Here is a tiny trained network, its code and every weight. The questions are about switching its units off for an input and a class, where a switched-off unit gives its printed mean instead of its output.

import numpy as np


def w(rows, s, z=0):
    codes = np.array(rows[::2]) - 128.0
    scale = np.full(codes.shape[1], s)
    scale[-1] = z or s
    return codes * scale


def f(y):
    return y / 2 * (1 + np.tanh(0.7978845608 * (y + 0.044715 * y**3)))


def log_softmax(a):
    a = a - a.max(-1, keepdims=True)
    return a - np.log(np.exp(a).sum(-1, keepdims=True))


def net(x, mask):
    res = np.array(x, float).reshape(1, 6) / 4 @ E
    y = f(res @ A[0][:, :-1].T + A[0][:, -1])
    res = res + np.where(mask, y, B[0][:, -1]) @ B[0][:, :-1]
    return log_softmax(res[-1] @ U[:, :-1].T + U[:, -1])


A, B = {}, {}
E = w([
[115,73,252,122,114,136,72,126,122],'x0',
[86,84,109,168,100,184,162,217,117],'x1',
[136,153,172,181,117,119,148,119,196],'x2',
[192,103,105,171,111,164,72,140,137],'x3',
[143,100,130,113,162,226,174,83,134],'x4',
[101,196,141,153,87,188,109,84,84],'x5',
],0.011)
A[0] = w([
[132,146,172,187,193,186,162,101,196,97],'n1',
[191,62,98,176,118,165,46,148,156,121],'n2',
[138,23,129,121,214,95,161,191,152,135],'n3',
[170,170,165,92,201,92,82,74,90,13],'n4',
[5,123,166,74,149,103,190,132,132,141],'n5',
[134,58,98,69,187,192,138,85,41,107],'n6',
[67,177,148,172,81,188,121,108,41,101],'n7',
[56,78,124,162,94,163,156,219,85,1],'n8',
[108,138,152,177,125,175,181,205,150,141],'n9',
[102,138,108,144,102,57,58,161,60,113],'n10',
[96,55,255,97,107,138,66,120,115,91],'n11',
],0.0095,0.0057)
B[0] = w([
[85,96,150,129,103,78,129,148,166,181],'n1',
[126,187,118,64,85,158,82,124,136,201],'n2',
[161,111,143,152,79,95,140,68,71,228],'n3',
[164,118,129,108,198,127,103,76,156,184],'n4',
[157,167,109,85,66,201,41,139,144,219],'n5',
[62,103,148,167,88,96,147,125,204,234],'n6',
[171,90,154,114,101,78,152,93,71,221],'n7',
[164,98,138,131,247,154,102,72,164,191],'n8',
[95,129,132,100,169,123,116,85,123,193],'n9',
[70,58,144,125,115,89,131,170,187,202],'n10',
[98,167,50,113,146,121,181,155,101,255],'n11',
],0.013,0.0096)
U = w([
[165,134,142,125,250,136,95,80,146,122],'0',
[94,139,131,148,108,112,133,116,143,252],'1',
[63,107,158,143,98,95,133,138,187,95],'2',
[204,121,148,138,84,87,151,76,27,84],'3',
[160,177,99,87,77,205,69,132,127,76],'4',
[109,184,10,125,174,134,220,141,90,136],'5',
[166,154,145,191,130,162,176,197,105,103],'6',
],0.012,0.011)

Each question gives the input, the list of numbers given to net, and the class t.
The units are the neurons (one row each of A and B). Each row of codes is followed by its name. A weight is (code - 128) times the scale printed after its matrix; where a second scale follows, it is the last column's (A, B and U).
mask holds one flag per neuron, in row order. A switched-off neuron (its flag False) gives its mean, the last column of its row in B, instead of its output. The means were averaged over made-up inputs and are rounded, as every weight is.
A unit's drop is (log p(t) with every unit on - log p(t) with that unit switched off) / (log p(t) with every unit on - log p(t) with every unit switched off).
The circuit of an input: a set's keep is (log p(t) with only the set's units on - log p(t) with every unit switched off) / (log p(t) with every unit on - log p(t) with every unit switched off). Starting from all 11 units, units are removed one at a time, each time the one whose removal leaves the highest keep (on an exact tie, the one counted first), for as long as the keep stays at least 0.8.
circuit, biggest first: the units of the circuit, biggest drop first
unit that matters most: the unit with the biggest drop
top k neurons: the k neurons with the biggest drops, biggest first
drop of u: that unit's drop, to one decimal
input [2,1,-5,5,-6,6], class 2: circuit, biggest first : [n10]
input [-8,8,5,-8,1,4], class 0: circuit, biggest first : [n8 n11]
input [-2,-4,3,-3,-3,4], class 0: circuit, biggest first : [n6 n3]
input [-8,8,3,1,7,3], class 0: circuit, biggest first : [n8 n11]
input [7,-6,2,-1,3,0], class 5: top 2 neurons : [n11 n8]
input [-8,-3,-8,4,-5,4], class 1: top 2 neurons : [n11 n10]
input [5,3,0,0,-2,4], class 5: circuit, biggest first : [n11 n6]
input [5,0,-2,-6,4,2], class 4: top 2 neurons : [n5 n10]
input [-5,3,-3,-2,-8,1], class 2: top 2 neurons : [n10 n11]
input [6,3,-5,6,2,-5], class 4: top 2 neurons : [n2 n7]
input [7,4,6,5,2,7], class 3: top 4 neurons : [n7 n6 n10 n5]
input [-7,-1,-8,-7,0,-7], class 1: circuit, biggest first : [n6 n11]
input [-7,3,0,8,-7,-6], class 4: top 2 neurons : [n2 n6]
input [-3,3,4,3,5,6], class 3: circuit, biggest first : [n7]
input [-8,4,7,-8,8,1], class 2: top 2 neurons : [n1 n11]
input [6,0,3,0,-6,-7], class 3: top 3 neurons : [n3 n6 n1]
input [1,-2,3,-6,4,5], class 4: top 4 neurons : [n5 n3 n6 n10]
input [8,-6,-5,-7,3,2], class 5: top 2 neurons : [n11 n2]
input [-5,0,-2,7,-2,-8], class 3: top 2 neurons : [n3 n5]
input [-7,-6,2,5,8,6], class 2: circuit, biggest first : [n1 n6]
input [5,-1,2,-5,3,7], class 3: unit that matters most : n7
input [-2,-5,5,6,-2,8], class 3: top 2 neurons : [n7 n5]
input [-6,-2,-4,4,6,-6], class 2: top 3 neurons : [n6 n11 n7]
input [-8,0,1,-7,-8,-3], class 2: top 3 neurons : [n10 n11 n2]
input [0,-1,3,-3,1,-4], class 3: circuit, biggest first : [n6 n3]
input [-4,1,-3,-2,8,0], class 2: drop of n6 : 0.5
input [5,4,3,8,-5,-7], class 4: circuit, biggest first : [n2]
input [2,-6,0,-8,-4,6], class 4: drop of n3 : 0.2
input [7,8,0,-2,5,6], class 0: drop of n8 : 1.4
